In the rows, 128 means zero.
Each row is followed by its class number.
[118  80 105 118 149 126 119 146 140 123 106 103 130 112 152 122 176 142
 128 119 143 157 117 125 114 118 158 118  94  99 133 146 129 130 137 121
 148 100 155 138  94 128 135 141 130 135 108 135] | 3
[118 109  57 123 132 130 126 130 102 116 122 137 142  85 151  98 135 153
 113 122 121 111 148 121 115 123 121 128 114 135 131 143 142 142 125 132
 150  94 140 100 109 154 129 130 152 123 109 130] | 3
[113  60 136 199 134 124 176 117  47 132 113 119 131 133 180 106  99 114
 120 114 136 115 186 124 101 136  82 193 139 127 163  78 113 131 168 126
 111 164 104 196 104 147 124 129 135  90 167 134] | 1
[125 125 135 123 110  98 140 149 149 130 116 151 137 131 147 143 135 156
 129 111 115 111 130 136 139 161 130 143 125 123 124 143 130 131 159 144
 120 127 143 132 151 132 143 132 147 138 111 148] | 7
[142  97 139 116 125 109 137 135 125 139 124 132 119 111  84 147 131 136
 169 100 139 145 129 127 142 146 134 130 130 105 134  98 148 118 112 172
 142 118 128 159 130 156 132 122 122 122  86 129] | 4
[129 101 136 148  99  98 176 121 158 138 161  81  99 161 137 174  77 138
 175  91 149 183 126 112 130 130 128 159 122 149 118 116  91 146  99 126
 174 162 129 121 119 119 119 146 151 110 125 128] | 0
[130 103 174 100 130 107 128 119 119 142 128 124 100 141 158 134  46 122
 218 164 109 111 132  73 137  95 133 116 159 123 112  94 139 121  85 117
 150 160 155  98 113 113 125 126  95  94 110 117] | 2
[110  97 117 119 167 121 109 131 153 124 138 109 135 203 145  91 100 162
 123  95 114 125 133 140 118 120 157 211 168 120 135 165 107 122 143 144
 129 185 139  92 113  97 135 124  99 139 134 144] | 7
[119 101 102  95 131 130  53 105 127 139 181 106 113 148 156  96  80 124
 113 124 120 163 154 108 116  81 117 110 125 148 124 128 147 114 159 111
 166 123  99 115 134 123 130 156 118 106 116 134] | 0
[139 104 132 135 119 163 121 141 131 126 122 114 139 114 145 146 171 144
 152 122 158 133 110 117 139 144 128 156  99 114 125 118 115 137 123 115
 107 112 134 144 119  94 132 131 143  88  91 125] | 5
[149 116 159 146 115 104 140 137  99 131 157 135 138 144 160  91 115 119
 135 140  90 145 134 126 122 122 129 172 160 133 138 124  97  98 135 142
 142 159 156 161 157 136 140 133 117 112 129 137] | 2
[128 115 118  98 161 104  95 128 133 137 145 130 129 115 124 130 119 123
 122 115 131 135 135 128 117 145 117 153 126 137 102 104 108 121 160 124
 149  74 110 140 118 135 143 121 147 118  95 123] | 0
[160  92 114 113 111 102 105 119 120 107 113 137 114 164 127 128 146 123
 122  86 117 145 141 119 146 101 151 106 123 137 181 151 147 122 138 116
 167 109 151 150  98 125 127 125 125  84 119 116] | 4
[132 118 139 114 103 148 122 133 137 127 137 122 123 110 134 118 126 143
 106 111 160 133 114 128 140 127 138  87 107 126 120 123 136 135 135 128
 107  95 149 130 110 115 138 104 149  91  75 129] | 5
[115 140 127 138 121 138 151 126 115 147 111 151 133 132 148 113 139 127
 144 139 126 125 111 131 119 143 148 111 128 118  97 154  88 130 153 147
 145 129  88 151 125 124 118 124 126 145 130 118] | 7
[142 110 113 118 105 117 138 142 119 135 150 129 138 144 100 135 135 113
 140  95 131 136 128 135 146 165 119 141 115 114 158 135 139 108 157 133
 128 113 158 133 136 141 139 112 127 113  86 138] | 4
[114 164 128 129 126 108 140 150 150 137 125 128 154 154 131 116 152 146
 113 118 138 112 127 128 113 160  87 177 132 111 125 125 145 136 167 159
  94 139 152 124 147 173 133 115 140 112 103 136] | 7
[133 130 129 153 101 105 116 115 148 129 142 125 122 155 115 124 161 180
 116  84 131 158 163 117 113 111 131 119 128 139 130 113 161 140 149  96
 143 108 125 135 143 112 125 144 165  95 102 145] | 5
[123 179  87 123 112  83  95 107 152 102 123 140 146 138 139 103 149 139
  86 102 126 115 114 135 128 146 125 134 152 163 139 181 144 156 156 107
 120 110 136 121 133 118 118 105 147 111 115 138] | 7
[130 160 107 114 108 122  89 140 143 118 118 137 139 103 171 136 185 158
 125 163 128 123 100 108 141 169 149 132 127 128  75 151 129 108 145 143
 146 114 132  86 156 120 144 142 135 170 110 127] | 6
[142 139 108 121 107 104 144 146 109 124 155 144 159 136 145 104 121 155
 143 116 116 138 138 117 134 131 126 181 134 125 141 136 133 112 132 156
 140 129 153 133 121 152 131 104 127  99 100 125] | 2
[123 137  82 129  77  93 129 108  87 121 147 147 144 140 145 105  81 108
 110 140 123 150 113 131 145  98 121 114 124 125 134 140 121 116 130 107
 126 126 141 151 113 151 126 109 130 104 117 138] | 2
[116 113 212 163 105 157 192 129 100 161 149 124 122 202  65 148 109 141
 195 142 116 161 113 117 116  87 132  43 124 102 123  92 101 124 135 127
 131 189 175 122 142 116 103 141  85 130 143 161] | 4
[122 107 171 143  88 110 189 118 117 166 131 147 110 175 111 171 124  53
 152 151 119 145 111 131 116 111 119 109 103 109 141  59  93  85 127  68
  91 132 134 199 133 133 124 149 101 102 131 133] | 5
[137 128 142 104 107 116 108 145 142 125 161 147 158 125 152 131 142 135
 130 132 128 148 132 108 126 158 100 178 108 114 138 136 124 103 161 162
 130 130 164 156 161 130 135 129 120 119  75 134] | 0
[143 154 122 119 118 125 114 149 138 108 128 137 155 137 141 132 152 138
 114 145 118 103  78 141 121 168 124 152 135 142 113 148 109 140 123 159
  96 137 132 103 156 140 151 130 121 151 112 141] | 7
[122  82 142 140 135 141 136 133 118 122 127 130 116 108 109 134 137 127
 105 107 147 140 132 148 139 118 126 147 108 102 146 117 122 124 150 119
 117 111 156 160 123 132 137 129 141 116  89 144] | 5
[ 87  44  58 104 163 119 148  97 112 125 130 105 133 199 144  71   4 139
 103  98 156 147  93 180  98  83 129 140 137 126 131 147  99 142 147 102
 151 144  76 123  78  96 119 110 102 120 124 135] | 7
[129  72 173 113 141  90 141  94 154 131 105 102 139 170 171 138 107 137
 153 123 133 140 103  92 157 143  96 199 117 173 120  98  64 121 166 112
 136 143 122 124 161 120 127 132  87  97 115  96] | 5
[147  90  97 145 132 138 118 109 111 127 123 132 133 129 112 135 121 122
 141 129 141 124 141 138 127 134 141 147 119 108 156 129 136 126 131 123
 160 108 129 139 147 137 131 115 131 118 107 121] | 1
[128 117 100 122 120 146 120 117  93 134 118 133 133 150 130 111 156 114
 110 151 120 138 130 113 135 139 136  98 135 110 107 140 113 103 142 140
 156 147 151 132 115 122 132 145 121 155 141 153] | 6
[131  78 164 112 133  94 132 113 104 125 125 159 122 159 134  89 115 160
 146 115 120 153 109 131 114 120 134 112 126 142 154 129 109 138 128 122
 150 143  95 160 141 135 148 140  94 149 103 143] | 4
[ 88 137  89  84 204 109  95 109 145 133 134 119 130 136 103 122 118 117
 161 147  94  72 182  97 118 130  89 206 131 140 120 150  99 119  82 164
 108 134 171  35 101 180 103 102 122 126 108 101] | 3
[125  98 137 151 143 127 136 116 115 132 108 122 136 135 170 114 133 127
 118 134 135 134 149 121 132 156 113 130  94 134 152 137  91 139 144 100
 127 141 144 149 145 110 130 116 136 108 125 131] | 1
[126  91 161 121 141 123 143 128 110 148 141 134 116 108 135 110 132 122
 124 135 128 149 141 134 116 123 123 128 118 120 119  87 105 112 148 111
 103  88 134 202 138 142 150 131 160 109 101 138] | 5
[148 114 169 135 172 145  99 155 116 156 121 111 115 167 166 163 124 165
 173 110 157 170 107 116 112 119 194 178 126 114 120  98 123 108  97 147
 135 139  79 167  73 139 143 133 132  95 121 116] | 0
[139 152 156 135 140 135 100 145 185  96 136 115 150 154 161  91 175 144
 118 140 102 190  99  91 113 101 134 141 119 180 132 171 109 127 143 117
 126 157  80 120 138 109 131 152  75 143 186 102] | 4
[128 183  79 135 139 135 119 142 148 119 140 130 139 145  97 125 190 134
 139 112 115 134 124 133 141 149 119 170 135 139  90 168  93 146 126 105
 162 122 146  88 123 129 123 128 137 152 123 108] | 4
[137 142 133  91 185 150  71 153 178 141 170  91 147 158 153  99 129 124
 173 139 132 152  63 125 105 144 152 202 146 118 123 125  99 104  93 151
 126 143 178 122 154 133 142 116  88  85  76 117] | 0
[144 121 119 129 104 136 128 144  96 125 163 119 121 116 146 135 136 134
 125  88 123 144 157 119 140 145 128 142 121 121 146  99 155 118 164 146
 149 100 153 153 137 140 135 127 151 100  93 136] | 0
[136 106 123 116  99 130 110 144 121 129 144 135 123 113 142 135 143 150
 118 101 140 139 123 139 129 129 132 142 107 124 136 111 146 119 132 140
 117  95 142 145 137 134 136 139 123 113  84 141] | 5
[ 92 145 165 114 143 128 144  93 115 149 132 119 115 170 140 100 103  98
 153 165 145 123  73 140 132 107 115 123 124 123 113 136  52 152 127 122
 118 178 123 144 126 158 113 113  93 127 107 111] | 7
[127 127 122 127 111 122 122 146  97 150 142 123 137 147 136 121 125 120
 121 120 145 145 107 147 133 120 115 158 122 106 115 125 112 110 131 133
 141 126 146 139 120 145 128 116 125 101  90 136] | 2
[153 120  99 125  84 128 139 105 120 118 103 149 138 129 150 116 154 166
 126 104 131 134 146  74 141 155 136 126 124 148 141 136 163 139 119 139
 142 117 113 122 152 119 136 141 133 117 100 130] | 5
[155 122 160 121 131 133 146 150 127 114 126 149 133 134 113 125 145 129
 145 113 120 131  92 137 137 152 145 130 128 143 168 152 127 134 120 125
 118 128 140 141 137 128 146 124 111 136 115 137] | 4
[ 78 131 205 132 179 101 125 107 121 155  98 153  80 175 128 108  83 132
 164 146 112 111 156 128 131  95 113 150 109  91 134 104  57 134 123 120
 126 184  90 145  77 128 111 128 106 141 146 108] | 6
[122 114 101 101 127 123  97 124 135 113 149 116 136 120 145 117 132 149
 101 124 128 147 164 131 113 115 117  66 102 144 111 151 150 130 165 116
 155  78 157 138 128  98 111 115 144 115 101 128] | 1
[154  96 123 188  95 147 133 115 137 129 157 123 118 161 121 156 162  93
 205 140 142 117 135 130  81 112 127 148 121 134 153 126  98 136 129  90
 149 113  91 125  93 112  93 136 145  69 160  86] | 5
[137  76 166 139 114 111 166 156 143 118 130 149 145  75 116 142 138 122
 157 121 139 112 121 122 121 142 115 117  97 134 175 114 143 124 123 143
 117 109 127 129 119 147 135  97 145  64  91 138] | 2
[148 171 123 143 128 133 104 145 158 121 122 138 122 128 140 123 147 135
 131 113 116 121 152 103 117 129 133 154 138 128 138 128 137 149 125 132
 144 126 126 123 119 108 125 144 142 107 140 108] | 0
[132 136  84 145  99 120 133 124  94 128 139 136 140 135 114 130 136 149
 109 113 123 140 179 131 101 137 130  89 107 112 139 136 161 132 161 118
 142  92 143 153 137 103 119 133 152 137 109 152] | 1
[123 133 135 138 107 119 130 123 131 149 136 126 125 150 122 114 131 139
 112  91 152 137 123 141 125 140 148 128 131 126 149 140 136 120 156 158
 120 136 158 133 135 152 114 132 109 117  94 140] | 5
[127  79 155 121 120 133 126 143 100 122 117 145 113 136 178 129 142 140
 123 100 153 147 110 135 119 159 133 112 112 128 127 135 130 141 148 139
 137  98  88 174 117 145 148 136 145 151 108 148] | 0
[145 110 143 123  91 110 127 121 123 119 137 150 114 104 138 126 136 110
 122 103 140 122 127 132 149 154 116 126 112 138 169 123 139 132 151 124
 127  99 163 153 135 156 132 116 120 105  86 128] | 5
[120 117 153 136 126 128 127 129 100 141 158 132 106 130 122 138  95 110
 139 113 122 136 124 138 128 127 126 118 125 131 114  88  95 126 154 130
 139 107 109 146 115 152 134 124 129 128 124 132] | 0
[127  81 118 124 141 129 141 132  85 120 102 126 131 130 140  96 114 134
 134  96 125 140 118 136 147 148 136 102 127 120 151 111 129 126 149 168
 118 119 121 166 122 149 127 116 102 127 126 128] | 4
[150 154 155  98 124 153 138 166 156 130 136  92 152 152 155  96 136 176
 143 134 160 134  60 148 151 133 115 183 105 114 131 105 121 165 150 121
 124 123 141  73 185  89 128 111  77 132  97  94] | 2
[102 184 154 143 164 156 113 150 109 183 149 129 130 122  67 128 134 117
 130 177 119 150 116 158 157  72 129 161 122  76  57  94  33 125  97 129
 125 192 148 141 112 138 130 162  96 170 137 145] | 2
[123 213 131 117 176 130  98 153 196 136 157 123 150  98  86 131 146 139
  91 165 106 146 132  93 101 126 127 120 127 134  72 130 114 114 118 126
 141 150 179  74 161 113 149 154 144 130  73 139] | 0
[120  92  78  93 120 101 117 151 142 116 102 113 122 149 178 139 111 158
  97  95 150 178 123 121 116 113 156 124  93 100 133 179 144 131 158 162
 162 112 155 152 104 118 133 180 129 156 100 146] | 0
[133 178 138 165 145 100 128 145 118 138  87 149 139 141 158 106 160 155
  98 102 144 102 101 158 125 191 154 231 146 105 155 136 100 137 180 151
 113 131 135 113 154 134 132  94 106 150 121 115] | 7
[146 130 136  92 110 120 131 145 121 102 133 106 156 187 177 116 159 208
 118  48 143 173 124  84 133 157 130 208 126 169 126 180 158 144 150 177
 175 128 137 155 106 140 145 123  98 131  79 133] | 1
[141 146 148 133 116 123 103 138 128 140 137 143 131 123 107 145 146 132
 134 126 134 123 146 130 132 148 120 143 127 101 126  87 144 115 132 148
  91 124 157 160 125 141 126 129 122 116  94 133] | 5
[118  93 131 115 126 115 153 142 129 115 138 115 144 141 146 109 127 148
 122 102 134 170 101 115 131 105 136 163 114 130 144 123 129 111 151 107
 125 136 118 160 117 120 153 129 114 100  93 130] | 4
[119 151 145 129 111 120 141 137 117 135 141 140 141 153 150 135 154 142
 110 100 126 137 130 117 150 150 126 172 106 123 127 117 104 120 190 107
 126 118 124 149 141 127 145 125 145 120  89 128] | 0
[121 109 113 149 120 122 145 126  95 127 140 123 135 116  94 117 107 134
 124 141 136 162 117 130 120 107 121  88 107 113 104 104  71 142 130 122
 128 133 139 130  93 113 137 125 129 135 129 144] | 4
[119 111 142 131 121 151 112 148  87 144 166 125 129 132 141 126 111 121
 129 148 140 138  89 167 109 122 117 153 132 112  95 131  86 119 161 153
 113 103 145 135 130 157 136 106 126 141 136 152] | 7
[136 149 127 125 118 120 120 144 115 122 123 128 140 133 124 107 163 142
  93 111 127 110 135 145 122 139 126 138 119 103 151 110 158 130 176 136
 115  94 156 120 128 145 126 113 122 137  99 115] | 3
[117 101 199  96 200 161 116 115  81 146 135 104  87 142  98 103  86 150
 161 126 109 123 189  95 137  87 118 166 147  97 155 103 153 131  80 165
 103 154 177 120 112 169 131 108 130 125 108 144] | 3
[120 106 155 117 182 147 107 126 109 145 114 103  91 128 162  99 107 138
 147  97 122 113 125 135 119  38 138 206 129 142 185 115  86 162  89 122
 142 156 102 166  82  96 109 148 104  36 142 111] | 7
[137 115 135 141 105 135 128 138 105 130 154 125 137 106 140 109 139 128
 122 145 156 126  94 175 130 110 131 126  99 112 162 132 116 130 161 120
 123  97 129 121 163 137 120 103 142  98  95 117] | 2
[136  83  93 141 140 169 162 122 143 100 107 103 141 190 129 144 106 136
 172  98 123 123  99 119 131 116 108 138  96 169 138 118  92 170 104  97
 145 121  24  89  81 103 114 100 131  71 177  89] | 7
[130  83  90 117 140 128  89 131 135 120 110 122 150  86 155  99 150 162
 141 116 147 156 109 119 145 131 140 158  96  87 146 136 136 144 139 102
 158 100 150 149 117 109 147 126 125 115  83 139] | 3
[119 213 143 122 149 125 100 126 186 141 114 133  90 114  96 138 145 144
  87  97 139 123 127 143 167  80 142 204 155 131 110 123 162 146 114  78
 141 139 129 124 149 123 121 164 123 128  88 101] | 5
[117 110 173 134 123 146 156 121  80 130 135 120 130 146 109 109 121 110
 122 155 129 128 108 131 114 116 122  60 124 105 130 117 109 114 180 136
 126 138 154 162 109 129 129 130 134 119 114 153] | 6
[137  93 116 165 119 124  98 117 141 101 127 110 143 140 187 135 142 149
 157 136 129 141 109  95 113 138  90 183 126 165 105  94 109 128 140 107
 154 130 102  92 151 132 122 139 103  90 131  99] | 5
[127  73  82 147 128 167 130 110  99 170 142 108 114 161 109 106 112 135
 145  98 183 204 149 158 123  99 173 116 150  57 113 143 149 113 106 134
 198 130 176 214 100 130 111 106 146 109 110 152] | 1
[137  96  84 135 110  92 147 111 107 103 112 124 134 131 132 137 138 122
 164  87 115 129 133  86 152 167 120 152 117 155 186 152 132 135 113 146
 138 142 138 121 124 161 129 129 125  93 105 133] | 4
[112  85 151 100  97 178 158 125  53 155 121 135  98 157 176 111 112 156
 118  89 132 123 182  77 137  93 142 107 133 161 124 114 163 134 101 170
 111 128  92 142  78 153 136 121 110 127 175 150] | 1
[118 136 136 152 123 132 157 127 114 130 107 128 132 143 145  98 138 134
 132 119 130 119 118  99 134 156 137 153 144 112 133 136 123 127 149 126
 154 189 122 134 106 116 145 151 119 126 108 141] | 6
[ 95 113 146 128 184 139 127 110 148 139 121  88 113 111 153 126 150 165
 119 150 165 149 152 129 128 119 159 123 151 161  47 171  97 155 147 125
 147 140 115 113 118 100 109 136 143 197 166 120] | 1
[142 100 139 131  91 130 127 131 102 131 132 142 126 143 144 131 140 167
 114 118 140 152 143 132 126 131 131 116 120 111 108 107 138 123 153 134
 128 108 135 158 141 115 136 143 137 147 102 144] | 5
